Below are the code and all the weights of a small trained network. Each question names an input and a class and asks about switching units off, where a switched-off unit gives its printed mean instead of its output.

import numpy as np


def w(rows, s, z=0):
    codes = np.array(rows[::2]) - 128.0
    scale = np.full(codes.shape[1], s)
    scale[-1] = z or s
    return codes * scale


def f(y):
    return y / 2 * (1 + np.tanh(0.7978845608 * (y + 0.044715 * y**3)))


def log_softmax(a):
    a = a - a.max(-1, keepdims=True)
    return a - np.log(np.exp(a).sum(-1, keepdims=True))


def net(x, mask):
    res = np.array(x, float).reshape(1, 7) / 4 @ E
    y = f(res @ A[0][:, :-1].T + A[0][:, -1])
    res = res + np.where(mask, y, B[0][:, -1]) @ B[0][:, :-1]
    return log_softmax(res[-1] @ U[:, :-1].T + U[:, -1])


A, B = {}, {}
E = w([
[131,57,163,62,47,76],'x0',
[230,77,201,111,122,149],'x1',
[45,92,50,113,211,86],'x2',
[213,25,121,236,226,74],'x3',
[125,214,223,177,97,30],'x4',
[205,221,106,116,141,200],'x5',
[72,94,179,241,101,252],'x6',
],0.0047)
A[0] = w([
[143,62,126,54,95,74,203],'n0',
[119,203,64,69,125,92,214],'n1',
[129,31,168,104,105,59,209],'n2',
[112,106,177,134,156,15,209],'n3',
[103,127,211,140,20,153,217],'n4',
[17,177,110,148,135,64,237],'n5',
[131,51,90,44,48,123,200],'n6',
[180,96,73,199,213,170,200],'n7',
[225,151,125,148,130,196,231],'n8',
[207,169,90,43,139,125,206],'n9',
[141,243,84,31,89,107,247],'n10',
[199,126,77,172,196,137,195],'n11',
[128,152,207,168,45,180,196],'n12',
[109,14,121,150,177,92,222],'n13',
[214,149,172,182,94,175,230],'n14',
[74,191,179,145,37,139,220],'n15',
[43,93,57,153,202,177,185],'n16',
[2,90,129,139,135,128,252],'n17',
[228,149,124,97,131,179,237],'n18',
[172,111,159,231,201,72,214],'n19',
[191,119,70,127,175,186,227],'n20',
],0.0064,0.0038)
B[0] = w([
[131,74,95,52,73,105,202],'n0',
[33,178,97,68,178,82,208],'n1',
[178,60,85,99,61,105,210],'n2',
[207,133,28,110,124,64,212],'n3',
[165,178,136,154,27,167,226],'n4',
[132,190,21,147,155,131,216],'n5',
[84,78,116,54,55,153,198],'n6',
[103,46,173,201,203,123,214],'n7',
[87,127,253,165,119,122,220],'n8',
[52,124,188,43,158,88,210],'n9',
[41,203,147,63,122,76,254],'n10',
[100,75,188,158,224,93,199],'n11',
[186,190,186,188,51,176,217],'n12',
[171,9,63,142,146,139,215],'n13',
[143,144,242,191,83,96,232],'n14',
[138,235,115,171,60,136,221],'n15',
[85,99,58,179,206,216,201],'n16',
[136,144,37,164,104,187,211],'n17',
[74,124,248,112,118,112,222],'n18',
[209,97,131,208,201,52,233],'n19',
[56,69,211,131,191,148,202],'n20',
],0.0061,0.0053)
U = w([
[150,47,81,79,51,151,71],'0',
[247,106,58,153,166,64,97],'1',
[72,140,200,71,122,152,121],'2',
[192,196,181,188,42,176,215],'3',
[144,85,206,188,190,93,1],'4',
[81,87,76,164,202,253,201],'5',
[90,157,123,58,144,60,202],'6',
[75,218,50,131,121,140,77],'7',
],0.0064,0.001)

Each question gives the input, the list of numbers given to net, and the class t.
The units are the neurons (one row each of A and B). Each row of codes is followed by its name. A weight is (code - 128) times the scale printed after its matrix; where a second scale follows, it is the last column's (A, B and U).
mask holds one flag per neuron, in row order. A switched-off neuron (its flag False) gives its mean, the last column of its row in B, instead of its output. The means were averaged over made-up inputs and are rounded, as every weight is.
A unit's drop is (log p(t) with every unit on - log p(t) with that unit switched off) / (log p(t) with every unit on - log p(t) with every unit switched off).
The circuit of an input: a set's keep is (log p(t) with only the set's units on - log p(t) with every unit switched off) / (log p(t) with every unit on - log p(t) with every unit switched off). Starting from the 12 units with the biggest drops (on a tie, the unit counted first), units are removed one at a time, each time the one whose removal leaves the highest keep (on an exact tie, the one counted first), for as long as the keep stays at least 0.8.
circuit, biggest first: the units of the circuit, biggest drop first
most important unit: the unit with the biggest drop
k most important neurons: the k neurons with the biggest drops, biggest first
drop of u: that unit's drop, to one decimal
input [4,-5,-4,0,3,-6,-5], class 0: 2 most important neurons : (n2; n0)
input [5,-7,8,1,4,-5,7], class 5: circuit, biggest first : (n16; n17)
input [7,8,7,2,1,-6,-6], class 0: circuit, biggest first : (n0; n2)
input [2,5,-4,5,7,-1,-6], class 1: circuit, biggest first : (n3; n19)
input [-5,-8,-6,0,1,-8,-4], class 7: most important unit : n5
input [5,-7,6,6,0,-8,4], class 1: circuit, biggest first : (n3; n19; n13)
input [6,-7,-5,-8,-8,4,6], class 3: circuit, biggest first : (n12; n4)
input [-2,-5,3,0,5,-6,-6], class 7: circuit, biggest first : (n5; n17)
input [-6,-3,0,7,6,-7,0], class 1: drop of n1 : 0.0
input [3,0,-2,-7,0,-6,-3], class 7: drop of n15 : 0.2
input [-4,3,1,5,5,-2,-2], class 1: drop of n10 : 0.1
